[-10.0 -13.7 -40.9 -13.0]  J758
[-27.9   6.6  39.0  82.3]  J58
[ 32.4  52.2  15.6 -11.2]  J94
[-25.3 -34.7   4.1  -1.9]  J735
[ 26.6  47.7   8.3 -32.8]  J638
[-40.8 -40.9  22.7  44.7]  J99
len: [-10.0 -13.7 -40.9 -13.0] | 4
miss J99: [ 44.7 -40.9  22.7] | [-40.8]

[-23.0 -17.6  11.3  11.2  21.1] : J961
[-28.2   6.2  11.2 -28.2 -28.2] : J525
[ 62.0  30.9 -32.9  15.6  31.6] : J739
[  9.2 -21.4  12.9  31.1 -14.6] : J328
[ 0.1 -0.3 -0.5  0.2  0.0] : J359
[ 3.8 12.5 37.3  4.6 -4.8] : J583
[ -6.6  -3.3  -4.6 -13.7  -1.9] : J541
[-33.5 -10.5 -33.0  11.3  25.1] : J940
miss J359: [ 0.2  0.1 -0.5  0.0] | [-0.3]
miss J961: [-23.0 -17.6  21.1  11.3] | [11.2]
where: [0.2] | J359, 3
howmany J525: [-28.2] | 3

[ -6.4 -22.3  -6.5  43.3] -> J695
[ 48.9 -22.3  49.4  39.6] -> J260
[-17.0 -24.9  42.2 -25.0] -> J548
[ -6.4 -28.2 -13.4  39.6] -> J843
[ -6.4 -22.3  64.6  39.6] -> J828
[ -6.4 -29.5 -35.7  39.6] -> J736
[ 52.7  -8.4  42.2 -13.8] -> J399
[ -6.4 -22.3  42.2  39.6] -> J358
[-12.8 -22.3 -46.3  28.1] -> J392
[  9.8 -22.3  42.2  30.5] -> J666
[ -6.4 -22.3 -28.1  39.6] -> J868
[ -6.4 -22.3  75.7  81.4] -> J977
miss J695: [ 43.3 -22.3  -6.5] | [-6.4]
miss J392: [-12.8 -46.3 -22.3] | [28.1]
miss J548: [-24.9  42.2 -17.0] | [-25.0]

[-69.5 -13.9  -4.1 -69.6   0.4  33.8  -4.4]  J952
[ -2.2 -60.2   1.7  -2.2  -2.2 -60.2 -60.2]  J615
[-10.5  -2.0   0.2 -60.1  -0.1  -2.1  -0.3]  J991
len: [-10.5  -2.0] | 2
howmany J615: [-60.1] | 0
where: [-2.0] | J991, 1
miss J952: [-13.9  -4.4  33.8   0.4  -4.1 -69.6] | [-69.5]

[-0.7 -1.2 -0.7  1.6  1.7  0.3 -9.4] : J279
[ 49.8 -14.9 -31.9  37.0  -1.8   0.3 -49.6] : J849
[-0.7 -1.2 -0.7  1.6 -0.8  0.3 -8.0] : J757
[-29.6  16.6  24.4 -41.0  26.3  21.9 -70.7] : J131
len: [-0.7 -1.2 -0.7  1.6] | 4
where: [-1.8] | J849, 4
miss J849: [ 49.8  37.0 -14.9 -49.6   0.3 -31.9] | [-1.8]
miss J279: [-1.2 -0.7 -0.7  0.3 -9.4  1.7] | [1.6]

[ 58.7   0.2 -64.9 -13.5 -22.7 -42.6 -23.3 -64.7  62.7 -11.2 -40.3 -40.9
 -42.0 -40.2   3.7  10.5  51.4   7.7 -30.2  14.8 -52.1  28.9  40.9  41.7
   0.7] : J697
[-19.4 -41.3  40.1 -59.6  35.1  63.6 -52.2  13.5 -45.9  -9.0 -13.9  45.1
 -17.0  55.9 -30.0  -4.4 -63.1  53.3 -58.0 -14.4  22.3  49.5 -43.2   1.6
   8.0] : J302
[ 42.3  -0.6  -7.6 -31.0 -21.0 -22.3  16.8 -58.4 -65.4 -43.5  -9.6  44.3
  51.5  -1.7 -57.0   6.0   8.0 -40.4 -55.9   7.0 -54.2 -24.9 -21.0  57.4
  -6.5] : J848
[ 28.4  13.6  13.0  14.7  40.5 -54.5 -30.0 -14.7  33.3  13.6  54.4 -12.7
 -12.0 -29.8   4.1 -41.9   9.5  20.2  -3.0 -55.8  55.9  -2.7  59.9  21.6
  -3.7] : J89
[-19.4 -41.3  40.1 -59.6  35.1  63.6 -52.2  13.5 -45.9  -9.0 -13.9  45.1
 -17.0  55.9 -30.0  -4.4 -63.1  53.3 -11.3  44.3  34.2  27.5  13.5 -11.4
 -28.3] : J974
len: [-19.4 -41.3  40.1] | 3
howmany J974: [13.5] | 2
miss J697: [ 10.5   0.2   0.7  58.7  51.4  40.9 -11.2 -23.3 -40.3  14.8 -42.0 -52.1
  28.9 -22.7 -13.5 -64.7   3.7 -30.2  62.7 -40.9   7.7  41.7 -64.9 -42.6] | [-40.2]

[ 5.5  8.0 34.6 31.9] -> J490
[51.7 51.6 -2.1 51.7] -> J424
[-5.9 -5.8 -5.9 57.0] -> J426
len: [-5.9 -5.8 -5.9 57.0] | 4
howmany J426: [-5.9] | 2
len: [-5.9 -5.8 -5.9] | 3
howmany J424: [51.6] | 1

[-25.6 -19.0  53.5 -21.0  11.0  -1.4   8.6 -33.6  10.6  44.2 -19.9  19.2
  14.3  15.4 -15.5 -18.0  22.7  32.8 -19.2  53.5  -7.1  -1.4  16.2 -27.2
   2.9 -19.9  55.1  50.8   2.9 -29.4 -18.5  43.4  13.6  69.3  46.5 -52.2
 -34.4 -35.2  17.2  35.7 -57.4  -6.8  25.1   5.8  28.0  -1.4  35.5  -1.4
 -36.4  53.5  12.9 -21.3  53.5  14.9 -23.3] : J430
[-25.4  -8.8 -32.4 -12.2   7.1 -18.8   9.4 -32.8   1.2  39.9 -32.4  18.3
  18.5   0.6 -12.9 -44.5  18.9  30.6 -30.8 -30.9   4.0 -20.9  18.5 -39.4
  -6.5 -29.5  55.0  56.6  -5.1 -22.4 -15.4  42.9   9.0  75.4  42.6 -38.0
 -33.3 -20.3  14.3  26.8 -66.2  -2.6 -17.4   4.8  25.4   3.3  29.2  -2.3
 -21.3  67.4   0.4 -13.9  -6.7  14.5 -29.5] : J746
[ 23.7  19.5 -50.7  24.8 -14.3  33.7 -25.0  32.5  -3.2 -49.1   6.2  -1.3
  -3.0 -31.0   4.5   6.7 -19.2 -34.7  10.0  16.7   7.0  27.6  -4.4  19.2
 -11.0   6.0 -46.1 -50.7 -15.8  28.8  13.8 -37.1 -21.6 -61.4 -45.1  56.0
  34.7  40.4 -16.3 -36.3  53.2   9.7  10.6 -13.7 -29.3 -18.4 -43.5  -5.8
  56.6 -56.2 -12.2  19.9  14.4 -14.9   8.2] : J897
[ -9.6 -30.2  15.5 -15.9  -5.6 -30.6  34.4  -6.5  11.1  46.7  34.1  11.6
 -35.0  63.5  25.0  37.7 -16.4  36.9  -6.6  26.1 -32.8 -26.7 -24.5  40.2
  38.1  12.9 -37.0  -4.7  39.1   2.3  -7.8   3.0  43.2   3.4  25.0 -34.3
   0.5 -41.6 -12.6  20.6  33.3 -15.6  26.6  10.2  35.9   7.3  26.4  19.2
 -76.9 -14.4  26.2 -54.0 -45.9   4.3  22.8] : J188
[-16.4 -27.0  40.0 -27.8   4.2 -33.9  21.8 -19.6  10.9  54.7   2.3  16.1
 -13.1  40.8  11.5   2.1   9.9  42.6   8.1   1.1 -20.0 -34.4  -6.0  -0.4
  27.3  -1.4   5.6  36.1  23.6 -19.5 -13.0  29.0  37.0  45.9  50.3 -53.8
 -32.0 -44.4  -4.5  33.6 -19.0 -12.4  -3.6   8.2  40.0  25.4  43.5   7.0
 -76.8  39.8  23.4 -37.8 -36.5  21.4  -2.8] : J743
howmany J430: [-1.3] | 0
miss J188: [ 11.6 -30.6  38.1  26.2  26.4  22.8 -37.0  34.4 -30.2  -7.8 -54.0 -24.5
  11.1 -32.8  33.3   3.0  15.5   7.3 -15.6  25.0 -41.6  40.2  39.1 -12.6
 -76.9  63.5  -4.7 -35.0  37.7  26.1  35.9  -6.6 -16.4  26.6 -34.3  -9.6
  46.7 -15.9   3.4  36.9 -14.4  25.0   4.3  -5.6 -26.7  20.6   2.3   0.5
  19.2  34.1  10.2 -45.9  43.2  12.9] | [-6.5]
howmany J746: [-32.4] | 2
where: [-44.4] | J743, 37
where: [-18.4] | J897, 45
len: [ 23.7  19.5 -50.7  24.8 -14.3  33.7 -25.0  32.5  -3.2 -49.1   6.2  -1.3
  -3.0 -31.0   4.5   6.7 -19.2 -34.7  10.0  16.7] | 20
where: [10.9] | J743, 8

[ 19.9 -12.5 -11.1   6.9 -21.6  12.1  11.6 -26.9  -1.3  -8.4 -26.6   6.4
 -28.9 -36.6 -11.1  52.1  17.7  31.7 -11.9  28.9  47.3  28.8   0.9 -40.7
  20.0 -31.1 -34.6   7.6]  J457
[-18.5 -14.0  -1.0  -8.5  -1.4 -29.3 -22.3  26.8 -14.3 -80.0  17.4  24.6
   1.1  -8.0 -11.2   5.4  20.8 -35.7  21.5 -22.5 -12.7 -16.3 -39.5 -43.8
   7.3 -13.0  -4.6 -21.1]  J90
[ 45.5 -10.1 -22.1   0.7  12.2   0.5 -27.7  21.7 -13.1 -41.5  -6.3  -5.7
  -8.4 -27.0  27.1 -10.5  41.7 -10.7  -2.0  26.0  32.2  44.2 -37.0 -17.4
   7.0 -15.7 -14.3  20.7]  J640
[-45.4  20.7  39.3  16.1 -29.2  10.0  -1.8 -11.0   5.6   2.7  -0.7   0.9
   3.8  -0.5 -15.3  -1.1 -29.3  15.5   2.7   5.2 -39.9 -24.2  23.3 -44.3
  -5.2  -9.7  21.2  10.9]  J410
where: [-26.9] | J457, 7
miss J90: [-39.5 -16.3  20.8  -4.6 -22.3 -18.5 -14.3  17.4 -13.0 -12.7 -35.7   1.1
  -1.4   5.4 -80.0  21.5 -11.2 -21.1  24.6 -14.0 -29.3 -43.8  -8.0   7.3
  26.8  -1.0  -8.5] | [-22.5]
miss J457: [ 52.1 -28.9 -40.7 -12.5 -31.1  -8.4  47.3   6.4 -26.6  11.6  -1.3   0.9
 -36.6 -11.1 -21.6  12.1   6.9 -34.6 -26.9 -11.9   7.6 -11.1  28.8  28.9
  19.9  31.7  17.7] | [20.0]
where: [47.3] | J457, 20

[-37.8  28.0  10.5  11.0 -10.4  28.6 -22.6  11.5] : J319
[ 42.0 -36.6  22.9 -29.6  18.9  22.8 -48.5  52.0] : J929
[ 27.9  28.0  51.9  44.2 -27.9   9.3  44.3 -14.2] : J263
[ 22.1 -21.9  10.5  70.0  -4.6   9.3 -71.4  15.2] : J579
where: [44.2] | J263, 3
where: [52.0] | J929, 7
miss J263: [ 51.9 -27.9 -14.2  44.2  28.0  44.3   9.3] | [27.9]
miss J263: [-14.2  27.9   9.3 -27.9  44.3  44.2  51.9] | [28.0]

